Here is a tiny trained network, its code and every weight. The questions are about switching its units off for an input and a class, where a switched-off unit gives its printed mean instead of its output.

import numpy as np


def w(rows, s, z=0):
    codes = np.array(rows[::2]) - 128.0
    scale = np.full(codes.shape[1], s)
    scale[-1] = z or s
    return codes * scale


def norm(h):
    return h / np.sqrt((h * h).mean(-1, keepdims=True) + 1e-5)


def f(y):
    return y / 2 * (1 + np.tanh(0.7978845608 * (y + 0.044715 * y**3)))


def log_softmax(a):
    a = a - a.max(-1, keepdims=True)
    return a - np.log(np.exp(a).sum(-1, keepdims=True))


def net(x, mask):
    res = np.array(x, float).reshape(1, 8) / 4 @ E
    u = 0
    for l in range(3):
        y = f(norm(res) @ A[l][:, :-1].T + A[l][:, -1])
        res = res + np.where(mask[u : u + 10], y, B[l][:, -1]) @ B[l][:, :-1]
        u += 10
    return log_softmax(norm(res)[-1] @ U[:, :-1].T + U[:, -1])


A, B = {}, {}
E = w([
[112,141,115,250,101,156,90,108,112],'x0',
[128,124,128,129,128,127,126,127,132],'x1',
[208,122,122,127,69,77,109,129,129],'x2',
[135,136,230,118,118,123,133,59,121],'x3',
[129,128,127,127,130,128,127,126,129],'x4',
[126,126,129,128,126,127,126,131,130],'x5',
[125,128,131,129,125,126,125,132,131],'x6',
[128,124,129,128,129,128,130,130,130],'x7',
],0.024)
A[0] = w([
[98,91,148,132,100,103,120,153,160,147],'L0N0',
[130,110,141,227,122,146,105,81,138,1],'L0N1',
[111,105,107,110,132,110,107,184,153,151],'L0N2',
[251,118,117,137,36,68,114,136,133,217],'L0N3',
[103,130,98,168,90,121,117,129,133,91],'L0N4',
[119,146,199,91,129,113,92,85,131,135],'L0N5',
[110,172,168,191,86,138,127,124,110,10],'L0N6',
[195,111,141,134,146,127,171,127,130,34],'L0N7',
[128,144,13,93,131,134,130,173,118,216],'L0N8',
[122,145,38,249,122,140,105,170,126,90],'L0N9',
],0.024,0.0054)
B[0] = w([
[140,144,112,136,173,137,116,94,128,132],'L0N0',
[127,145,191,210,149,95,110,151,101,203],'L0N1',
[112,172,133,166,150,116,112,111,81,166],'L0N2',
[131,185,82,116,4,71,124,144,141,251],'L0N3',
[132,49,98,111,109,127,134,146,178,168],'L0N4',
[148,92,109,69,148,128,166,121,105,195],'L0N5',
[88,167,164,146,152,87,88,128,140,180],'L0N6',
[160,120,186,105,139,130,107,74,99,142],'L0N7',
[109,137,205,206,143,91,88,134,136,217],'L0N8',
[147,129,44,62,132,190,175,139,122,247],'L0N9',
],0.026,0.025)
A[1] = w([
[189,99,102,182,160,98,73,130,123,76],'L1N0',
[142,71,141,183,229,174,123,118,128,172],'L1N1',
[143,140,164,160,95,120,84,128,106,42],'L1N2',
[93,59,156,75,136,160,134,104,149,65],'L1N3',
[202,110,151,149,100,85,94,84,142,125],'L1N4',
[115,93,225,187,180,136,64,132,160,4],'L1N5',
[191,83,138,202,112,73,65,104,152,38],'L1N6',
[170,84,157,146,250,154,98,103,102,171],'L1N7',
[72,207,194,204,135,73,106,111,100,118],'L1N8',
[115,128,160,78,36,127,167,135,161,109],'L1N9',
],0.027,0.0033)
B[1] = w([
[171,122,175,110,79,135,147,93,131,145],'L1N0',
[92,119,117,66,225,115,64,106,127,185],'L1N1',
[75,132,173,102,130,134,189,161,191,172],'L1N2',
[148,173,187,145,38,115,175,176,197,153],'L1N3',
[100,184,149,75,170,76,116,186,81,168],'L1N4',
[220,81,41,196,151,144,147,18,100,189],'L1N5',
[100,130,174,102,144,140,168,204,169,171],'L1N6',
[85,91,3,165,114,139,176,61,203,184],'L1N7',
[104,124,183,196,88,81,52,162,135,253],'L1N8',
[180,63,151,185,217,168,114,74,104,190],'L1N9',
],0.031,0.03)
A[2] = w([
[93,95,92,85,30,212,208,88,161,4],'L2N0',
[24,193,237,150,64,164,130,204,96,72],'L2N1',
[65,140,87,43,206,177,213,103,122,29],'L2N2',
[56,40,90,174,137,149,105,70,66,36],'L2N3',
[67,107,153,30,193,251,106,163,107,35],'L2N4',
[119,140,25,55,90,188,112,145,97,145],'L2N5',
[155,149,85,108,66,213,158,117,154,93],'L2N6',
[130,111,188,222,126,182,147,47,190,64],'L2N7',
[201,158,138,12,118,183,87,24,25,98],'L2N8',
[125,160,69,4,74,94,206,114,141,167],'L2N9',
],0.022,0.0035)
B[2] = w([
[87,132,136,112,28,36,146,110,176,219],'L2N0',
[98,184,186,74,110,79,114,197,128,242],'L2N1',
[138,163,255,36,72,148,97,111,201,235],'L2N2',
[121,91,124,214,187,185,127,110,109,241],'L2N3',
[165,235,182,68,183,143,49,90,161,192],'L2N4',
[210,174,79,160,131,158,119,151,92,222],'L2N5',
[75,114,82,102,85,174,146,130,89,201],'L2N6',
[69,120,30,43,182,112,131,120,87,253],'L2N7',
[201,74,199,161,155,138,162,115,74,189],'L2N8',
[87,61,160,127,211,204,177,133,118,241],'L2N9',
],0.034,0.014)
U = w([
[55,91,58,210,196,102,66,64,175,251],'0',
[123,182,199,161,51,4,95,229,127,145],'1',
[193,224,128,43,173,250,53,100,196,70],'2',
[206,164,4,121,32,208,163,188,99,150],'3',
[51,74,131,30,81,135,215,75,215,68],'4',
[249,66,220,92,131,133,210,122,58,57],'5',
],0.013,0.0021)

Each question gives the input, the list of numbers given to net, and the class t.
The units are the neurons (one row each of A and B). Each row of codes is followed by its name. A weight is (code - 128) times the scale printed after its matrix; where a second scale follows, it is the last column's (A, B and U).
mask holds one flag per neuron, layer by layer. A switched-off neuron (its flag False) gives its mean, the last column of its row in B, instead of its output. The means were averaged over made-up inputs and are rounded, as every weight is.
A unit's drop is (log p(t) with every unit on - log p(t) with that unit switched off) / (log p(t) with every unit on - log p(t) with every unit switched off).
The circuit of an input: a set's keep is (log p(t) with only the set's units on - log p(t) with every unit switched off) / (log p(t) with every unit on - log p(t) with every unit switched off). Starting from the 12 units with the biggest drops (on a tie, the unit counted first), units are removed one at a time, each time the one whose removal leaves the highest keep (on an exact tie, the one counted first), for as long as the keep stays at least 0.8.
units of the circuit, in order: the units of the circuit, biggest drop first
top k neurons: the k neurons with the biggest drops, biggest first
top k neurons in layer l: the k neurons of layer l with the biggest drops, biggest first
drop of u: that unit's drop, to one decimal
input [7,-1,3,-7,2,2,-8,0], class 3: units of the circuit, in order => [L0N9]
input [3,-5,-2,-5,-2,-8,2,8], class 2: top 2 neurons in layer 0 => [L0N9, L0N3]
input [-1,1,6,8,3,7,8,3], class 5: top 2 neurons => [L0N8, L0N5]
input [3,5,4,0,-5,-4,-1,-1], class 3: top 3 neurons => [L0N9, L0N8, L1N8]
input [1,2,-7,-8,-2,4,-1,4], class 2: top 3 neurons => [L0N9, L0N1, L0N3]
input [-6,-8,0,-7,0,-5,8,-8], class 0: top 3 neurons => [L0N3, L1N5, L0N8]
input [5,2,-6,-3,2,5,2,-8], class 2: top 2 neurons => [L0N9, L0N3]
input [-6,-7,0,-5,3,-6,-4,8], class 0: top 2 neurons => [L0N3, L1N5]
input [-1,0,-2,8,-2,4,-2,-8], class 4: top 2 neurons => [L0N3, L0N5]
input [1,7,7,-4,-2,4,2,-1], class 3: top 2 neurons in layer 0 => [L0N9, L0N1]
input [0,-4,-8,6,-7,8,6,4], class 4: top 2 neurons => [L0N8, L0N3]
input [8,-7,-2,-7,7,-1,6,-5], class 2: top 2 neurons in layer 0 => [L0N9, L0N3]
input [-5,5,0,6,0,0,-5,6], class 4: top 2 neurons => [L0N3, L1N3]
input [1,4,-3,-3,-3,-6,5,-2], class 2: units of the circuit, in order => [L0N9]
input [-3,5,-5,1,0,8,4,-1], class 4: top 3 neurons => [L0N8, L0N3, L0N1]
input [-5,2,-5,8,8,7,2,0], class 4: top 2 neurons => [L0N3, L1N3]
input [2,8,6,-3,2,5,-7,1], class 3: top 2 neurons => [L0N9, L1N8]
input [0,4,8,4,1,-7,6,6], class 5: top 2 neurons in layer 1 => [L1N8, L1N9]
input [0,-1,2,8,3,8,7,3], class 5: top 2 neurons => [L0N5, L0N8]
input [-4,7,3,2,-3,-3,0,6], class 5: top neuron in layer 0 => [L0N8]
input [-3,1,7,7,1,-7,-1,3], class 5: drop of L1N2 => 0.0
input [8,7,-4,-5,-4,7,8,-8], class 2: drop of L0N9 => 1.3
input [-4,-3,-5,6,3,0,7,-6], class 4: drop of L0N3 => 3.7
input [5,-5,-4,-3,1,-6,8,-4], class 2: drop of L0N9 => 1.4
